Here is a tiny trained network, its code and every weight. The questions are about switching its units off for an input and a class, where a switched-off unit gives its printed mean instead of its output.

import numpy as np


def w(rows, s, z=0):
    codes = np.array(rows[::2]) - 128.0
    scale = np.full(codes.shape[1], s)
    scale[-1] = z or s
    return codes * scale


def norm(h):
    return h / np.sqrt((h * h).mean(-1, keepdims=True) + 1e-5)


def f(y):
    return y / 2 * (1 + np.tanh(0.7978845608 * (y + 0.044715 * y**3)))


def log_softmax(a):
    a = a - a.max(-1, keepdims=True)
    return a - np.log(np.exp(a).sum(-1, keepdims=True))


def net(x, mask):
    res = np.array(x, float).reshape(1, 7) / 4 @ E
    u = 0
    for l in range(4):
        y = f(norm(res) @ A[l][:, :-1].T + A[l][:, -1])
        res = res + np.where(mask[u : u + 3], y, B[l][:, -1]) @ B[l][:, :-1]
        u += 3
    return log_softmax(norm(res)[-1] @ U[:, :-1].T + U[:, -1])


A, B = {}, {}
E = w([
[157,113,170,105,159,122,85,101],'x0',
[182,155,132,93,120,104,72,136],'x1',
[143,139,132,114,134,119,106,128],'x2',
[107,203,254,95,50,25,228,155],'x3',
[119,89,135,148,125,111,127,101],'x4',
[124,80,78,91,168,62,160,134],'x5',
[42,152,141,150,196,176,146,163],'x6',
],0.0062)
A[0] = w([
[69,59,46,112,223,29,237,116,145],'L0N1',
[121,84,46,178,185,174,8,107,106],'L0N2',
[3,147,179,139,235,127,157,174,7],'L0N3',
],0.0044,0.0018)
B[0] = w([
[201,234,138,134,132,104,74,119,228],'L0N1',
[95,218,127,69,92,72,171,114,255],'L0N2',
[113,126,74,163,93,127,125,252,185],'L0N3',
],0.011,0.0035)
A[1] = w([
[156,137,233,129,159,60,196,151,40],'L1N1',
[72,108,180,253,81,253,109,67,254],'L1N2',
[20,104,165,160,83,209,162,46,15],'L1N3',
],0.0041,0.00075)
B[1] = w([
[55,42,117,126,202,162,156,2,251],'L1N1',
[240,196,69,153,144,61,68,99,208],'L1N2',
[204,195,62,103,108,17,111,76,154],'L1N3',
],0.0065,0.0017)
A[2] = w([
[121,122,175,90,249,122,113,70,182],'L2N1',
[126,72,37,118,198,230,81,105,58],'L2N2',
[104,81,2,86,146,216,92,77,2],'L2N3',
],0.0064,0.0016)
B[2] = w([
[92,182,120,191,98,170,129,144,247],'L2N1',
[55,81,118,81,62,15,99,132,158],'L2N2',
[2,71,179,78,99,83,185,110,244],'L2N3',
],0.009,0.0013)
A[3] = w([
[192,197,137,139,189,142,110,68,151],'L3N1',
[160,235,123,164,90,126,188,135,250],'L3N2',
[159,3,121,79,42,157,150,100,135],'L3N3',
],0.0066,0.0024)
B[3] = w([
[100,189,100,235,112,124,73,94,178],'L3N1',
[108,94,16,57,164,160,2,67,253],'L3N2',
[211,23,100,91,52,178,95,94,147],'L3N3',
],0.0081,0.0075)
U = w([
[2,115,223,16,66,47,195,130,160],'0',
[184,203,115,160,156,97,89,110,119],'1',
[94,119,136,132,148,133,105,119,249],'2',
[134,134,122,107,160,132,112,142,197],'3',
[132,149,119,143,81,88,108,156,91],'4',
[156,97,133,106,89,156,154,195,252],'5',
[111,116,140,125,209,150,137,76,86],'6',
[175,59,187,203,162,192,212,191,2],'7',
],0.0066,0.0029)

Each question gives the input, the list of numbers given to net, and the class t.
The units are the neurons (one row each of A and B). Each row of codes is followed by its name. A weight is (code - 128) times the scale printed after its matrix; where a second scale follows, it is the last column's (A, B and U).
mask holds one flag per neuron, layer by layer. A switched-off neuron (its flag False) gives its mean, the last column of its row in B, instead of its output. The means were averaged over made-up inputs and are rounded, as every weight is.
A unit's drop is (log p(t) with every unit on - log p(t) with that unit switched off) / (log p(t) with every unit on - log p(t) with every unit switched off).
The circuit of an input: a set's keep is (log p(t) with only the set's units on - log p(t) with every unit switched off) / (log p(t) with every unit on - log p(t) with every unit switched off). Starting from all 12 units, units are removed one at a time, each time the one whose removal leaves the highest keep (on an exact tie, the one counted first), for as long as the keep stays at least 0.8.
circuit, biggest first: the units of the circuit, biggest drop first
k most important neurons: the k neurons with the biggest drops, biggest first
k most important neurons of layer l: the k neurons of layer l with the biggest drops, biggest first
drop of u: that unit's drop, to one decimal
input [6,2,-1,-6,-3,5,6], class 0: 2 most important neurons -> (L2N3 L2N2)
input [-1,0,-4,7,7,8,6], class 1: circuit, biggest first -> (L0N1)
input [-7,0,3,-8,-6,-4,6], class 0: circuit, biggest first -> (L2N3 L2N2)
input [0,0,3,0,-7,-4,7], class 5: 2 most important neurons -> (L0N3 L0N1)
input [5,5,2,5,8,3,1], class 6: 3 most important neurons -> (L1N1 L0N2 L2N3)
input [-1,-6,-5,-3,2,6,6], class 1: 2 most important neurons -> (L0N1 L1N1)
input [6,-7,-3,7,-4,8,-5], class 1: 2 most important neurons of layer 2 -> (L2N3 L2N1)
input [5,-8,-5,6,2,-8,-4], class 1: circuit, biggest first -> (L1N2 L0N2)
input [-4,-4,6,3,-4,-4,8], class 5: 2 most important neurons -> (L0N3 L3N1)
input [0,-7,7,-7,4,6,1], class 0: 2 most important neurons of layer 1 -> (L1N2 L1N3)
input [-3,0,-7,2,-8,-2,-2], class 6: 2 most important neurons -> (L3N2 L0N3)
input [-4,-3,7,-7,-2,-4,-3], class 0: 3 most important neurons -> (L2N3 L0N1 L3N2)
input [-1,-1,-6,-6,-1,-1,-3], class 0: 2 most important neurons -> (L2N3 L0N1)
input [-2,-4,-6,4,5,1,7], class 5: circuit, biggest first -> (L0N3)
input [2,2,0,-6,1,-6,2], class 0: 2 most important neurons -> (L0N1 L2N3)
input [-2,1,-6,-8,-2,8,8], class 0: 3 most important neurons -> (L2N3 L2N2 L3N2)
input [1,-8,8,-8,7,8,7], class 0: 2 most important neurons -> (L2N3 L2N2)
input [2,-1,-2,3,-7,3,-5], class 6: 2 most important neurons -> (L0N3 L1N1)
input [5,-3,2,1,1,7,5], class 1: drop of L0N1 -> 1.6
input [-2,1,-6,-2,5,6,2], class 1: most important neuron -> (L0N1)
input [-4,4,-1,-5,5,2,0], class 0: drop of L2N3 -> 0.1
input [-1,3,-7,4,7,7,-1], class 1: drop of L3N2 -> -0.1
